Below are the code and all the weights of a small trained network. Each question names an input and a class and asks about switching units off, where a switched-off unit gives its printed mean instead of its output.

import numpy as np


def w(rows, s, z=0):
    codes = np.array(rows[::2]) - 128.0
    scale = np.full(codes.shape[1], s)
    scale[-1] = z or s
    return codes * scale


def f(y):
    return y / 2 * (1 + np.tanh(0.7978845608 * (y + 0.044715 * y**3)))


def log_softmax(a):
    a = a - a.max(-1, keepdims=True)
    return a - np.log(np.exp(a).sum(-1, keepdims=True))


def net(x, mask):
    res = np.array(x, float).reshape(1, 6) / 4 @ E
    y = f(res @ A[0][:, :-1].T + A[0][:, -1])
    res = res + np.where(mask, y, B[0][:, -1]) @ B[0][:, :-1]
    return log_softmax(res[-1] @ U[:, :-1].T + U[:, -1])


A, B = {}, {}
E = w([
[155,135,1,99,17,111],'x0',
[130,133,123,135,130,139],'x1',
[241,127,63,108,202,135],'x2',
[123,159,113,136,140,160],'x3',
[161,135,143,155,118,178],'x4',
[140,193,79,235,100,10],'x5',
],0.0097)
A[0] = w([
[188,121,17,40,33,141,79],'neuron 0',
[192,77,116,120,212,123,99],'neuron 1',
[163,139,39,186,44,74,53],'neuron 2',
[140,146,121,95,177,130,136],'neuron 3',
[179,158,97,251,177,39,94],'neuron 4',
[87,104,158,135,129,156,1],'neuron 5',
],0.016,0.0079)
B[0] = w([
[75,48,189,163,141,135,250],'neuron 0',
[147,186,80,117,128,125,186],'neuron 1',
[184,255,73,91,117,120,234],'neuron 2',
[160,103,108,117,125,71,156],'neuron 3',
[74,28,180,136,126,154,240],'neuron 4',
[145,62,101,150,152,124,142],'neuron 5',
],0.016,0.02)
U = w([
[105,90,178,153,196,154,236],'0',
[32,143,210,163,82,147,161],'1',
[185,244,57,86,161,101,5],'2',
],0.011,0.0026)

Each question gives the input, the list of numbers given to net, and the class t.
The units are the neurons (one row each of A and B). Each row of codes is followed by its name. A weight is (code - 128) times the scale printed after its matrix; where a second scale follows, it is the last column's (A, B and U).
mask holds one flag per neuron, in row order. A switched-off neuron (its flag False) gives its mean, the last column of its row in B, instead of its output. The means were averaged over made-up inputs and are rounded, as every weight is.
A unit's drop is (log p(t) with every unit on - log p(t) with that unit switched off) / (log p(t) with every unit on - log p(t) with every unit switched off).
The circuit of an input: a set's keep is (log p(t) with only the set's units on - log p(t) with every unit switched off) / (log p(t) with every unit on - log p(t) with every unit switched off). Starting from all 6 units, units are removed one at a time, each time the one whose removal leaves the highest keep (on an exact tie, the one counted first), for as long as the keep stays at least 0.8.
units of the circuit, in order: the units of the circuit, biggest drop first
top k neurons: the k neurons with the biggest drops, biggest first
drop of u: that unit's drop, to one decimal
input [1,8,-8,7,-6,7], class 2: top 2 neurons => (neuron 2; neuron 0)
input [7,-7,-3,4,-4,8], class 2: top neuron => (neuron 2)
input [0,0,-4,8,1,-7], class 0: top 2 neurons => (neuron 2; neuron 5)
input [2,-4,8,-6,-7,7], class 1: top 4 neurons => (neuron 4; neuron 0; neuron 2; neuron 5)
input [-3,3,-8,4,5,-5], class 0: top 2 neurons => (neuron 5; neuron 2)
input [-1,-1,7,-7,-6,0], class 2: top 2 neurons => (neuron 1; neuron 0)
input [-6,8,-8,-3,7,0], class 0: top 2 neurons => (neuron 5; neuron 2)
input [8,-3,-8,-1,-3,1], class 2: top 2 neurons => (neuron 2; neuron 4)
input [6,-2,8,6,2,4], class 1: units of the circuit, in order => (neuron 0; neuron 4; neuron 2)
input [-1,7,-7,8,-5,-7], class 0: top 2 neurons => (neuron 2; neuron 5)
input [-2,-8,1,-2,8,-5], class 2: top 3 neurons => (neuron 0; neuron 4; neuron 1)
input [1,-8,-3,3,-3,1], class 2: drop of neuron 0 => 1.2
input [-6,2,-8,7,-3,-5], class 0: drop of neuron 2 => 0.1
input [-6,-8,-6,6,-4,-1], class 0: drop of neuron 5 => 0.7
